What each symbol does to the objects:
u: x655->x658, x258->x869, x589->x339, x144->x537, x535->x811, x7->x392, x166->x754, x165->x7, x214->x198, x658->x734, x606->x723, x339->x552, x383->x826, x624->x1, x407->x293, x392->x535, x869->x775, x152->x354, x734->x546, x450->x681, x126->x977, x883->x381, x225->x111, x453->x449, x445->x214, x329->x170, x65->x322, x108->x598, x595->x359, x370->x640, x504->x177, x625->x377, x408->x870, x402->x329, x1->x383, x598->x89, x991->x166, x977->x568, x550->x407, x136->x832, x552->x453, x884->x464, x122->x504, x640->x911, x354->x225, x529->x551, x271->x419, x338->x624, x879->x144, x815->x625, x973->x332, x359->x973, x696->x445, x293->x143, x919->x532, x275->x136, x442->x595, x83->x117, x222->x108, x723->x17, x464->x157, x55->x462, x870->x65, x933->x408, x157->x991, x332->x655, x377->x450, x557->x879, x681->x933, x199->x550, x462->x840, x832->x199, x45->x539, x381->x165, x143->x126, x384->x493, x307->x258, x153->x15, x840->x122, x69->x786, x551->x271, x161->x153, x177->x557, x546->x161, x449->x692, x89->x389, x419->x152, x875->x307, x638->x606, x692->x45, x811->x875, x111->x275, x539->x384, x568->x69, x198->x402, x322->x883, x532->x815, x488->x222, x117->x370, x537->x442, x826->x919, x493->x338, x786->x589, x389->x884, x911->x696, x17->x488, x15->x529, x775->x638, x170->x55, x754->x83
d: x655->x332, x258->x307, x589->x786, x144->x879, x535->x392, x7->x165, x166->x991, x165->x381, x214->x445, x658->x655, x606->x638, x339->x589, x383->x1, x624->x338, x407->x550, x392->x7, x869->x258, x152->x419, x734->x658, x450->x377, x126->x143, x883->x322, x225->x354, x453->x552, x445->x696, x329->x402, x65->x870, x108->x222, x595->x442, x370->x117, x504->x122, x625->x815, x408->x933, x402->x198, x1->x624, x598->x108, x991->x157, x977->x126, x550->x199, x136->x275, x552->x339, x884->x389, x122->x840, x640->x370, x354->x152, x529->x15, x271->x551, x338->x493, x879->x557, x815->x532, x973->x359, x359->x595, x696->x911, x293->x407, x919->x826, x275->x111, x442->x537, x83->x754, x222->x488, x723->x606, x464->x884, x55->x170, x870->x408, x933->x681, x157->x464, x332->x973, x377->x625, x557->x177, x681->x450, x199->x832, x462->x55, x832->x136, x45->x692, x381->x883, x143->x293, x384->x539, x307->x875, x153->x161, x840->x462, x69->x568, x551->x529, x161->x546, x177->x504, x546->x734, x449->x453, x89->x598, x419->x271, x875->x811, x638->x775, x692->x449, x811->x535, x111->x225, x539->x45, x568->x977, x198->x214, x322->x65, x532->x919, x488->x17, x117->x83, x537->x144, x826->x383, x493->x384, x786->x69, x389->x89, x911->x640, x17->x723, x15->x153, x775->x869, x170->x329, x754->x166
k: x655->x15, x258->x17, x589->x45, x144->x332, x535->x775, x7->x258, x166->x911, x165->x307, x214->x462, x658->x529, x606->x598, x339->x539, x383->x377, x624->x815, x407->x69, x392->x869, x869->x488, x152->x832, x734->x551, x450->x322, x126->x339, x883->x811, x225->x550, x453->x493, x445->x55, x329->x504, x65->x392, x108->x157, x595->x734, x370->x198, x504->x442, x625->x870, x408->x165, x402->x122, x1->x625, x598->x991, x991->x640, x977->x552, x550->x568, x136->x143, x552->x384, x884->x83, x122->x537, x640->x402, x354->x199, x529->x225, x271->x275, x338->x532, x879->x973, x815->x408, x973->x161, x359->x546, x696->x170, x293->x786, x919->x681, x275->x293, x442->x658, x83->x445, x222->x464, x723->x89, x464->x117, x55->x557, x870->x7, x933->x381, x157->x370, x332->x153, x377->x65, x557->x359, x681->x883, x199->x977, x462->x879, x832->x126, x45->x1, x381->x875, x143->x589, x384->x826, x307->x723, x153->x152, x840->x144, x69->x449, x551->x111, x161->x419, x177->x595, x546->x271, x449->x338, x89->x166, x419->x136, x875->x606, x638->x108, x692->x624, x811->x638, x111->x407, x539->x383, x568->x453, x198->x840, x322->x535, x532->x933, x488->x884, x117->x214, x537->x655, x826->x450, x493->x919, x786->x692, x389->x754, x911->x329, x17->x389, x15->x354, x775->x222, x170->x177, x754->x696
q: x655->x144, x258->x165, x589->x293, x144->x462, x535->x65, x7->x408, x166->x598, x165->x933, x214->x83, x658->x537, x606->x811, x339->x143, x383->x45, x624->x449, x407->x225, x392->x870, x869->x7, x152->x161, x734->x442, x450->x383, x126->x136, x883->x450, x225->x15, x453->x977, x445->x754, x329->x640, x65->x625, x108->x775, x595->x504, x370->x464, x504->x402, x625->x624, x408->x532, x402->x370, x1->x692, x598->x638, x991->x108, x977->x832, x550->x354, x136->x271, x552->x126, x884->x17, x122->x198, x640->x157, x354->x153, x529->x655, x271->x734, x338->x453, x879->x55, x815->x338, x973->x557, x359->x177, x696->x166, x293->x111, x919->x384, x275->x551, x442->x122, x83->x389, x222->x869, x723->x875, x464->x488, x55->x696, x870->x815, x933->x919, x157->x222, x332->x879, x377->x1, x557->x170, x681->x826, x199->x152, x462->x445, x832->x419, x45->x786, x381->x681, x143->x275, x384->x339, x307->x381, x153->x973, x840->x214, x69->x550, x551->x658, x161->x359, x177->x329, x546->x595, x449->x568, x89->x606, x419->x546, x875->x883, x638->x535, x692->x69, x811->x322, x111->x529, x539->x589, x568->x199, x198->x117, x322->x377, x532->x493, x488->x258, x117->x884, x537->x840, x826->x539, x493->x552, x786->x407, x389->x723, x911->x991, x17->x307, x15->x332, x775->x392, x170->x911, x754->x89
v: x655->x879, x258->x381, x589->x407, x144->x55, x535->x870, x7->x933, x166->x108, x165->x681, x214->x754, x658->x144, x606->x535, x339->x293, x383->x692, x624->x453, x407->x354, x392->x408, x869->x165, x152->x546, x734->x537, x450->x1, x126->x275, x883->x377, x225->x153, x453->x126, x445->x166, x329->x370, x65->x815, x108->x869, x595->x122, x370->x884, x504->x198, x625->x338, x408->x919, x402->x117, x1->x449, x598->x775, x991->x222, x977->x136, x550->x152, x136->x551, x552->x143, x884->x723, x122->x214, x640->x464, x354->x161, x529->x332, x271->x658, x338->x552, x879->x170, x815->x493, x973->x177, x359->x504, x696->x991, x293->x225, x919->x539, x275->x529, x442->x840, x83->x89, x222->x258, x723->x811, x464->x17, x55->x911, x870->x532, x933->x826, x157->x488, x332->x557, x377->x624, x557->x329, x681->x383, x199->x419, x462->x696, x832->x271, x45->x69, x381->x450, x143->x111, x384->x589, x307->x883, x153->x359, x840->x445, x69->x199, x551->x655, x161->x595, x177->x402, x546->x442, x449->x977, x89->x638, x419->x734, x875->x322, x638->x392, x692->x568, x811->x65, x111->x15, x539->x786, x568->x832, x198->x83, x322->x625, x532->x384, x488->x307, x117->x389, x537->x462, x826->x45, x493->x339, x786->x550, x389->x606, x911->x157, x17->x875, x15->x973, x775->x7, x170->x640, x754->x598
b: x655->x359, x258->x811, x589->x568, x144->x177, x535->x165, x7->x883, x166->x464, x165->x322, x214->x911, x658->x973, x606->x869, x339->x69, x383->x338, x624->x384, x407->x832, x392->x381, x869->x875, x152->x551, x734->x332, x450->x815, x126->x407, x883->x870, x225->x419, x453->x589, x445->x640, x329->x214, x65->x933, x108->x17, x595->x144, x370->x754, x504->x462, x625->x919, x408->x450, x402->x445, x1->x493, x598->x488, x991->x884, x977->x293, x550->x136, x136->x225, x552->x786, x884->x598, x122->x55, x640->x83, x354->x271, x529->x161, x271->x15, x338->x539, x879->x504, x815->x826, x973->x442, x359->x537, x696->x370, x293->x199, x919->x1, x275->x354, x442->x879, x83->x991, x222->x723, x723->x775, x464->x89, x55->x402, x870->x681, x933->x377, x157->x389, x332->x595, x377->x532, x557->x122, x681->x625, x199->x275, x462->x329, x832->x111, x45->x453, x381->x65, x143->x550, x384->x692, x307->x535, x153->x734, x840->x170, x69->x126, x551->x153, x161->x658, x177->x840, x546->x655, x449->x339, x89->x222, x419->x529, x875->x392, x638->x258, x692->x552, x811->x7, x111->x152, x539->x449, x568->x143, x198->x696, x322->x408, x532->x383, x488->x606, x117->x166, x537->x557, x826->x624, x493->x45, x786->x977, x389->x108, x911->x117, x17->x638, x15->x546, x775->x307, x170->x198, x754->x157

The rows follow the links: the fewer symbols apart two objects are, the more alike their rows tend to be.

Some objects and rows for them; each showing differs a little:
x493 -> [  604,   217,  -206,   545,   419,    28,   107,   -14,  -398,  -233,  -297,   366, -1069,   197,  -173,   117,   455,  -435,   312,  -549,  -492,   -54,   352,   125,  -246,   215,   543,  -923,   206,   761,   291,   110,  -318,   222,   352,   241,   -20,    76,    28,  -541,   393,  -227,   -71,   604,   -45,    26]
x161 -> [ -553,    53,  -310,  -162,   270,   115,   237,   -54,   349,   289,  -876,    90,   888,   344,  -948,  -233, -1019,   347,   -22,   108,  -415,   324,  -310,    85,    25,  -620,   -94,  -259,   130,   289,  -148,    90,  -246,   -28,  -536,  -390,   225,   -69,   447,  -161,  -115,   107,  -489,  -541,   124,   -66]
x450 -> [ 230, -291,  253,  215,  110, -359, -741,   45, -535,  186,  254, -275, -615, -120,  411,  336,  952, -410,  107, -316, -225,   77,  356, -266, -172,  725,   16, -300, -687,   31, -566, -247, -582,  -54,  323, -102,  -50,  398, -967,  196,  338,   88,   48,  556, -435,  275]
x332 -> [ -469,  -227,  -227,   -18,   197,   299,   473,  -189,    60,   -72,  -781,   416,   746,   121,  -712,    59,  -695,  -159,   149,  -209,   234,   629,  -333,  -102,    29, -1070,  -472,   136,   467,   296,   289,  -143,   -52,    28,   -13,   118,   405,    70,   495,   375,   694,   214,    97,  -514,   331,   -45]
x504 -> [-407,   50, -136, -380,  251,  -84,  358, -412,  401,  226,  139, -298,  805, -721, -363, -328, -666,  750,   -2,  452,   67,  496, -232,  280, -116,  -61, -676,  367, -366,    0, -514,   50,  -64, -711, -442,  -27,  346, -535,  451,  162, -168,  473,  402, -438,  141,  206]
x532 -> [ 383,  101,   21,  161,  395, -321, -577,   30, -353,  261,  167, -327, -658, -149,  105,   88,  578,   58,  128, -132, -777,   -3,  297,  -23, -288,  982,  262, -689, -803,  277, -652,   31, -608, -157,   -5, -193,  -89,   76, -569, -436, -168,    2, -159,  514, -387,  360]
x442 -> [-665, -313,  -48, -242,   45,  147,  334, -271,   96,   78, -326,   39,  805, -335, -321,  105, -317, -213,   62,  -60,  540,  612, -110,   75,   33, -770, -885,  455,  259,   48, -268, -218, -121, -498,  -30,  -24,  416,  -87,  122,  976,  790,  527,  359, -371,   92,  -64]
x165 -> [ 510, -306,  173,  405,  272,  -53, -606,  166, -462, -148,   55,  179, -419,  311,  132,   15,  188,  253,   70, -139, -415,  134, -439, -772,  -76,  336,  419, -136, -782, -277,  276, -300,  -73,  942,  202,  421, -265,  563, -127, -843,  -84, -789,   29,    8,   37,  658]
x658 -> [-434,  -91, -270,   24,  338,  314,  422, -127,  189,   11, -898,  387,  760,  259, -875, -125, -912,  128,  146, -149,  -74,  584, -327,  -43,   51, -968, -267, -122,  386,  349,  234,  -73,  -89,  146, -260,    2,  320,   27,  657,   70,  364,   77,  -90, -565,  285,   -7]
x65 -> [ 439, -532,  222,  458,  145,  -16, -597,   90, -713, -224,   16,  241, -636,  198,  326,  345,  649, -453,  197, -489,  -61,  212, -132, -703, -180,  139,  157,  -96, -468,  -82,  185, -430, -264,  715,  494,  390, -129,  704, -460, -206,  635, -496,  176,  238,  -42,  456]
x879 -> [-650, -168,  -26, -416,   63,  -56,  245, -372,  260,  235,   18, -274,  902, -651, -203, -108, -390,  246,  -23,  234,  366,  546,  -67,  245,  -38, -334, -816,  461, -121,  -56, -591,  -97, -188, -828, -292, -151,  412, -350,  131,  793,  265,  744,  399, -404,   44,   80]
x384 -> [  499,   223,  -201,   506,   377,    46,   108,   -34,  -387,  -316,  -268,   345, -1082,   207,  -121,   176,   583,  -618,   347,  -581,  -377,  -110,   431,   174,  -201,   184,   498,  -860,   346,   792,   224,    90,  -267,   194,   390,   252,    -2,    75,   -57,  -330,   519,  -195,   -93,   618,   -66,  -125]
x875 -> [  253,  -239,   339,    27,   -99,  -285,  -796,   234,  -141,   251,   553,  -390,   -69,    57,   470,  -106,   225,   515,  -237,   309,  -311,  -171,  -337,  -561,    86,   772,   214,   199, -1009,  -681,  -231,  -133,    24,   473,   -98,  -103,  -381,   410,  -414,  -506,  -708,  -435,  -160,   -94,  -218,   502]
x338 -> [  622,   268,  -287,   511,   544,   -24,    60,    -6,  -335,  -255,  -264,   317, -1023,   206,  -224,    34,   389,  -240,   303,  -448,  -666,   -31,   309,    86,  -304,   320,   611,  -990,    66,   728,   177,    98,  -379,   205,   291,   268,   -18,    33,    88,  -662,   301,  -320,   -75,   571,   -77,   137]
x991 -> [ 147,  177,  172, -345, -281,  -85,   48,  -72,  366,  -89,  953, -322,  160, -476,  464, -408, -211,  877, -321,  704,  279, -304, -237,   67,  106,  415,  -52,  668, -400, -660,   50,  115,  625,  -54, -231,  125, -268, -406,  339, -353, -937, -187,  321, -234,  139,  132]
x832 -> [-204,  241, -208,  116, -155,  269,  394,  247,  132,  -74, -882,  464,   -1,  785, -499,  138, -227, -703,   21, -436,  -24, -271,  313,  198,  190, -760,  304, -436, 1111,  537,  419,  187,  -72,  201,   63, -266,   41,  127,   36,  228,  375,  -27, -634,   33,   64, -637]
x692 -> [ 291,  207,  -83,  316,   25,  -23,  110,  103, -381, -162, -197,  189, -869,  178,  152,  358,  788, -983,  264, -570,  -93, -329,  751,  294, -147,  148,  306, -627,  581,  641,   66,  179, -270, -221,  403,  -12,   77,   76, -470,  292,  597,  193,  -80,  668, -271, -351]
x144 -> [-643, -249,   15, -344,   31,  -21,  286, -375,  148,  154, -133, -170,  867, -571, -235,   34, -349,   34,   46,  163,  485,  590,  -53,  191,   -5, -430, -944,  486,   -9,   24, -500,  -86, -188, -734, -173, -105,  388, -228,   77,  913,  496,  720,  376, -384,   74,    3]
x537 -> [-705, -252,    1, -248,   14,    5,  329, -317,  139,  101, -175,  -61,  872, -419, -243,  111, -298, -118,   58,   75,  537,  653,  -98,  173,   13, -557, -895,  487,  178,   10, -425, -166, -112, -636, -101,  -76,  384, -104,   40,  993,  666,  642,  391, -329,   65,  -79]
x293 -> [  86,  523, -416,  111,  137,  104,  348,  228,  280,   31, -773,  216, -180,  648, -615,  -98, -372, -177,   58, -206, -579, -438,  298,  330,  102, -199,  639, -858,  732,  680,  297,  404,  -56,  149, -216, -329,  -27, -159,  268, -475, -345, -109, -809,  176,   33, -515]
x734 -> [ -461,   -80,  -305,   -54,   346,   209,   385,   -34,   321,    94,  -937,   293,   813,   308,  -940,  -197, -1007,   248,    61,   -65,  -236,   546,  -364,   -19,     6,  -880,  -180,  -201,   283,   334,   117,   -22,  -132,    94,  -381,   -97,   330,    13,   637,   -53,   198,    61,  -295,  -579,   252,    -6]
x973 -> [ -548,  -328,  -194,    36,   146,   297,   432,  -221,    96,   -60,  -689,   401,   747,     8,  -597,    57,  -582,  -255,   123,  -259,   399,   692,  -322,   -63,    52, -1004,  -566,   241,   489,   234,   156,  -199,   -57,   -93,   -26,   156,   368,    40,   365,   633,   846,   243,   192,  -484,   330,   -92]
x143 -> [  76,  590, -423,   47,   99,   44,  321,  241,  279,  164, -678,   76, -172,  572, -566, -158, -353, -100,   93, -148, -691, -437,  328,  445,   40,  -30,  640, -892,  634,  659,  153,  441, -139,  -38, -289, -420,  -65, -220,  216, -497, -452, -102, -810,  175, -115, -490]
x199 -> [-103,  296, -305,  230,  -38,  308,  468,  269,  159,  -85, -854,  420,  -60,  754, -504,   79, -277, -587,   84, -404, -172, -278,  263,  176,  178, -632,  433, -595, 1056,  606,  519,  280,   -2,  211,   53, -271,   -1,   96,  162,   44,  239,  -56, -625,   90,   89, -629]
x464 -> [ 299,  153,  102, -208, -237,   19,   56,  -30,  333, -252,  772, -105,   30, -216,  407, -423, -284,  886, -228,  626,  204, -307, -414,  -91,  138,  315,  123,  604, -372, -609,  395,  106,  733,  270, -157,  315, -295, -297,  576, -685, -964, -453,  280, -271,  213,  206]
x108 -> [ 411, -142,  253,  140, -402,  210,   -8,   76,  -89, -557,  502,  293, -228,  130,  506,  -37,   63,  151, -163,  169,  538, -233, -483, -476,  163, -125,  219,  668,   14, -665,  875, -140,  770,  847,  313,  613, -317,  167,  296, -375, -243, -719,  309, -215,  357,   86]
x122 -> [-331,  100, -144, -354,  321,  -28,  377, -423,  404,  153,  195, -153,  732, -697, -355, -403, -705,  851,   46,  545,   -6,  528, -280,  295, -130,  -75, -571,  311, -358,   19, -368,  115,    3, -610, -472,   71,  349, -577,  657,    9, -263,  388,  452, -459,  191,  242]
x884 -> [ 333,  166,  135,  -81, -234,   66,   86,  -13,  284, -334,  728,   -6,   -3, -190,  361, -362, -276,  781, -261,  507,  189, -314, -453, -203,   83,  193,  252,  570, -281, -599,  523,    7,  728,  491,  -89,  422, -281, -277,  600, -756, -837, -526,  304, -301,  234,  238]

Each walk starts at a row. The symbols on each line, taken left to right, move it on to the next object.
Answer with the object's row; about right is enough.
[ 347, -443,  269,  376,   84, -116, -666,   92, -675,  -93,   72,   53, -676,  107,  430,  430,  914, -636,  151, -487,    2,  184,   94, -536, -134,  353,   42, -107, -475,  -37, -142, -340, -336,  406,  521,  210,  -96,  654, -761,  128,  735, -219,  185,  351, -238,  400]
u q k d v d [ 568,  271, -209,  335,  587, -193, -284,  -24, -277,   46,  -56,  -26, -821,   34, -201,  -62,  342,  156,  221, -183, -914,  -17,  228,  108, -329,  721,  511, -940, -508,  562, -239,  171, -463,  100,   42,   32,  -43,    9,  -60, -776, -144, -208, -157,  533, -223,  357]
u u q d [ 427,  217, -170,  451,  255,   50,  147,   -8, -374, -265, -271,  367, -993,  218,   19,  287,  657, -754,  356, -613, -267, -187,  504,  189, -238,   99,  438, -759,  493,  771,  255,   96, -285,   54,  430,  202,   64,   95, -147, -120,  590,  -39,  -41,  649, -102, -179]
[ 325,  -22,   66,  121,  317, -415, -637,  -17, -381,  321,  223, -424, -616, -220,  179,  134,  688,   35,  156, -118, -642,   13,  317,  -16, -229, 1011,  218, -618, -859,  198, -695,  -12, -643, -234,   18, -238,  -59,  166, -728, -252, -105,  144, -104,  517, -465,  321]
v k v v u [   8,  474, -136,  -92,  -84, -209,   -1,  168,   52,  321, -129, -321, -435,  138,   46,  138,  415, -495,  -57, -137, -364, -504,  838,  594,  -18,  493,  368, -670,  424,  476, -453,  407, -331, -613,  -88, -617,  -35, -231, -611,  232, -225,  448, -565,  614, -440, -496]
b k d k k v [ 392,  212, -149,  374,  123,   30,  123,   84, -358, -246, -240,  262, -967,  215,   38,  396,  720, -836,  279, -599, -201, -221,  641,  208, -166,   94,  388, -742,  584,  737,  159,  129, -286,  -51,  433,  130,   49,  101, -354,  132,  635,   88,  -35,  660, -213, -267]
[ 275, -120,  158,  112,  284, -407, -710,   29, -462,  286,  285, -399, -604, -193,  281,  182,  764, -120,   90, -137, -521,    0,  311,  -43, -233,  901,  116, -443, -773,   85, -730, -103, -656, -227,  134, -252, -131,  221, -806,  -94,   77,  101,  -47,  554, -430,  351]
d u v b k k v [ 643,  279, -249,  500,  626, -109,  -85,  -41, -367, -159, -287,  222, -933,  139, -196,   11,  341,  -50,  328, -386, -752,  -45,  291,  122, -340,  500,  612, -998, -141,  724,   71,  109, -448,  194,  212,  198,  -64,  -18,   65, -789,   57, -315, -116,  558,  -93,  200]
b k d q d b d [   6,  404, -128,  -23, -130, -164,  -18,  161,   16,  213, -112, -307, -530,  106,  108,  230,  575, -574,   95, -246, -265, -493,  851,  612,  -11,  428,  296, -646,  460,  524, -403,  335, -373, -679,  -11, -567,    8, -164, -659,  359,  -29,  496, -434,  670, -467, -502]
[ 176,  262,  -78,  118,  -56, -125,  101,   89, -224,   50, -116,  -82, -687,  172,  154,  294,  768, -914,  166, -406, -124, -408,  805,  460,  -62,  324,  285, -588,  574,  542, -208,  232, -339, -478,  200, -309,   24,  -38, -638,  434,  388,  374, -250,  632, -352, -477]
d u u d q d [  74,  642, -342,   25,   93,   24,  277,  218,  262,  201, -534,   19, -218,  498, -530, -143, -222,  -34,    2,  -34, -728, -498,  419,  562,   13,  132,  651, -890,  529,  610,  -57,  474, -184, -153, -362, -574, -110, -271,  111, -465, -547,   32, -831,  266, -174, -424]
k d q k [  41,  504, -176,  -90,  -85, -176,   50,  200,  169,  378, -179, -355, -387,  178, -123,   43,  259, -342,   -3,  -42, -508, -614,  770,  648,   36,  503,  366, -758,  344,  444, -450,  424, -380, -612, -188, -706,  -60, -233, -465,  111, -357,  401, -606,  528, -410, -503]
[-739,   53,  -57, -329, -333,  -36,   48,  203,  297,  470, -625, -254,  700,  409, -384,  154, -245, -470, -137,  -78,   90, -113,  336,  326,  270, -422, -151,  -60,  607,  108, -353,  169, -278, -501, -325, -812,  124,   33, -467,  847,   72,  538, -706, -142, -202, -573]
d u v k u [-711,   22,  -84, -375, -186,    4,   13,  229,  340,  608, -698, -272,  823,  322, -442,  113, -421, -311, -158,  -34, -105,  -85,  247,  324,  240, -371, -182, -111,  415,  141, -525,  183, -298, -546, -464, -852,  101,   27, -371,  739,  -54,  543, -661, -170, -261, -488]
u k u u [  23,  372, -365,  185,   27,  226,  414,  262,  195,  -70, -895,  418, -114,  778, -613,   -2, -388, -444,  118, -384, -303, -322,  243,  258,   79, -523,  504, -713, 1062,  609,  529,  290,    8,  224,  -38, -246,   -8,   23,  247, -153,   36, -123, -721,   73,   56, -586]
[-566, -279, -109, -124,   88,  206,  399, -261,   68,   -5, -589,  308,  743,  -62, -470,   90, -488, -309,  136, -222,  523,  653, -202,   -9,   41, -923, -708,  350,  460,  258,   -8, -241, -125, -177,   26,  161,  416,   31,  299,  754,  864,  391,  279, -468,  246,  -81]
u q q k [-497,  -18,  -84, -422,  193,  -96,  287, -372,  363,  284,  123, -272,  877, -730, -278, -222, -542,  578,  -29,  451,  198,  486, -162,  338, -103, -112, -768,  441, -343,  -67, -597,   30,  -67, -818, -403, -142,  345, -465,  397,  355,  -65,  549,  379, -462,   56,  180]
k k u k [-664,   83,  -85, -387, -177,   -5,   24,  186,  392,  582, -701, -339,  867,  291, -529,   19, -466, -113, -205,   35, -236,   -7,  188,  303,  202, -299, -157, -147,  294,   96, -541,  155, -273, -508, -541, -878,  101,  -12, -320,  597, -147,  530, -705, -273, -176, -468]
[-649, -313,  -71, -169,  104,  183,  423, -242,   60,   -4, -427,  149,  802, -219, -380,  156, -390, -276,  158,  -86,  534,  661, -166,   42,  -39, -868, -799,  415,  355,  169, -141, -241, -114, -384,   20,   40,  480,    2,  166,  922,  814,  514,  353, -432,  189,  -70]
d k v d d [-610,  -78,  -20, -470,  117,  -32,  206, -343,  326,  250,  115, -303,  898, -633, -251, -143, -458,  414,  -14,  363,  253,  544, -128,  348,  -52, -215, -823,  461, -243,  -56, -638,  -29, -125, -770, -365, -115,  353, -398,  210,  579,   79,  648,  345, -388,   69,   87]
u b v v d q [ 380,    5,  136,   60, -242,  166,   75,   28,  120, -465,  653,  274, -152,   -4,  426, -233, -162,  534, -192,  294,  370, -285, -514, -402,  141,   -7,  234,  594, -130, -619,  797,  -47,  742,  706,  118,  546, -275,  -31,  563, -673, -514, -724,  325, -235,  375,  146]
[ 547, -331,  118,  444,  239,    7, -590,  108, -512, -199,    2,  210, -529,  355,  194,  101,  284,   42,   61, -251, -339,  153, -407, -765, -110,  263,  395, -150, -635, -223,  354, -352, -111,  957,  323,  441, -240,  634, -126, -722,  125, -724,   42,   64,   55,  564]
v d q v [ 181,  226,  -75,  189,   -4,  -54,  104,   40, -277,  -38, -157,   54, -757,  152,  139,  367,  789, -901,  228, -475,  -63, -382,  772,  379, -133,  219,  331, -601,  623,  581,  -55,  173, -344, -357,  285, -138,    8,    9, -558,  409,  534,  270, -141,  673, -305, -463]
b q k q v [-626,   -9,  -72, -178, -356,  146,  122,  242,  188,  285, -718,    8,  477,  504, -316,  275, -128, -783,  -96, -244,  144, -127,  366,  292,  294, -576,  -79,  -91,  918,  240,  -88,  131, -185, -339, -163, -679,   96,  133, -475,  897,  318,  469, -609,  -48, -140, -680]
